Below are the code and all the weights of a small trained network. Each question names an input and a class and asks about switching units off, where a switched-off unit gives its printed mean instead of its output.

import numpy as np


def w(rows, s, z=0):
    codes = np.array(rows[::2]) - 128.0
    scale = np.full(codes.shape[1], s)
    scale[-1] = z or s
    return codes * scale


def f(y):
    return np.maximum(y, 0)


def log_softmax(a):
    a = a - a.max(-1, keepdims=True)
    return a - np.log(np.exp(a).sum(-1, keepdims=True))


def net(x, mask):
    res = np.array(x, float).reshape(1, 2) / 4 @ E
    y = f(res @ A[0][:, :-1].T + A[0][:, -1])
    res = res + np.where(mask, y, B[0][:, -1]) @ B[0][:, :-1]
    return log_softmax(res[-1] @ U[:, :-1].T + U[:, -1])


A, B = {}, {}
E = w([
[69,90,166,135,9,156,87,237,80],'x0',
[59,50,53,99,73,26,82,119,59],'x1',
],0.011)
A[0] = w([
[58,15,159,155,72,23,94,49,143,208],'n0',
[167,143,99,157,229,60,191,77,155,68],'n1',
[219,140,136,122,50,110,109,69,47,42],'n2',
[108,63,68,92,91,139,53,55,136,36],'n3',
[149,198,195,209,71,201,114,73,145,57],'n4',
[120,82,135,71,126,101,146,145,129,3],'n5',
[103,196,146,254,164,188,148,178,151,57],'n6',
[96,180,155,133,44,165,88,185,72,39],'n7',
[74,118,142,155,120,204,126,210,138,2],'n8',
[126,176,148,93,144,67,190,72,97,58],'n9',
[125,164,128,106,153,78,129,124,138,51],'n10',
[90,123,153,82,126,18,134,121,114,18],'n11',
[79,108,187,13,95,167,136,174,175,3],'n12',
[72,111,95,240,102,162,109,201,99,233],'n13',
[143,122,110,143,182,208,129,179,127,2],'n14',
[71,177,90,129,107,108,222,131,74,25],'n15',
[32,130,106,171,104,135,102,78,113,244],'n16',
[150,86,167,169,134,193,226,139,135,150],'n17',
[129,176,207,137,80,159,120,98,159,55],'n18',
],0.0078,0.0021)
B[0] = w([
[59,162,197,71,208,157,149,176,35,247],'n0',
[180,136,9,154,27,128,116,159,223,255],'n1',
[149,107,152,132,85,158,142,90,64,144],'n2',
[18,37,81,119,187,228,163,192,111,187],'n3',
[72,75,116,42,174,136,163,219,45,209],'n4',
[172,89,95,62,89,170,225,124,89,149],'n5',
[88,56,150,24,117,154,199,204,126,214],'n6',
[199,252,15,206,72,120,19,87,154,226],'n7',
[233,95,130,138,84,60,98,75,133,194],'n8',
[254,133,26,185,87,121,84,106,137,177],'n9',
[192,136,68,212,117,97,100,151,106,152],'n10',
[101,91,205,48,88,229,140,158,53,177],'n11',
[206,54,38,207,112,113,57,85,145,176],'n12',
[169,203,151,167,88,61,119,123,171,225],'n13',
[157,20,67,142,131,178,175,148,180,169],'n14',
[130,154,52,93,129,133,149,115,129,143],'n15',
[72,177,194,156,113,132,140,228,175,189],'n16',
[41,73,136,59,187,163,203,191,157,200],'n17',
[103,100,137,91,114,208,221,193,73,178],'n18',
],0.0053,0.0098)
U = w([
[111,93,153,45,126,170,230,163,119,49],'0',
[213,139,56,134,2,119,95,101,229,7],'1',
[128,206,188,115,148,118,197,164,187,212],'2',
],0.0076,0.0017)

Each question gives the input, the list of numbers given to net, and the class t.
The units are the neurons (one row each of A and B). Each row of codes is followed by its name. A weight is (code - 128) times the scale printed after its matrix; where a second scale follows, it is the last column's (A, B and U).
mask holds one flag per neuron, in row order. A switched-off neuron (its flag False) gives its mean, the last column of its row in B, instead of its output. The means were averaged over made-up inputs and are rounded, as every weight is.
A unit's drop is (log p(t) with every unit on - log p(t) with that unit switched off) / (log p(t) with every unit on - log p(t) with every unit switched off).
The circuit of an input: a set's keep is (log p(t) with only the set's units on - log p(t) with every unit switched off) / (log p(t) with every unit on - log p(t) with every unit switched off). Starting from the 12 units with the biggest drops (on a tie, the unit counted first), units are removed one at a time, each time the one whose removal leaves the highest keep (on an exact tie, the one counted first), for as long as the keep stays at least 0.8.
circuit, biggest first: the units of the circuit, biggest drop first
k most important neurons: the k neurons with the biggest drops, biggest first
drop when u is switched off: that unit's drop, to one decimal
input [-7,-7], class 0: circuit, biggest first => [n4, n6]
input [-8,-3], class 1: circuit, biggest first => [n1]
input [5,-4], class 1: 3 most important neurons => [n7, n0, n8]
input [-5,-3], class 1: 3 most important neurons => [n1, n0, n9]
input [-7,-8], class 0: 3 most important neurons => [n4, n6, n17]
input [2,1], class 2: 2 most important neurons => [n1, n9]
input [-7,-6], class 1: 2 most important neurons => [n1, n0]
input [0,1], class 2: drop when n13 is switched off => -0.1
input [-6,8], class 0: drop when n3 is switched off => 0.1
input [-4,-5], class 0: drop when n7 is switched off => 0.4
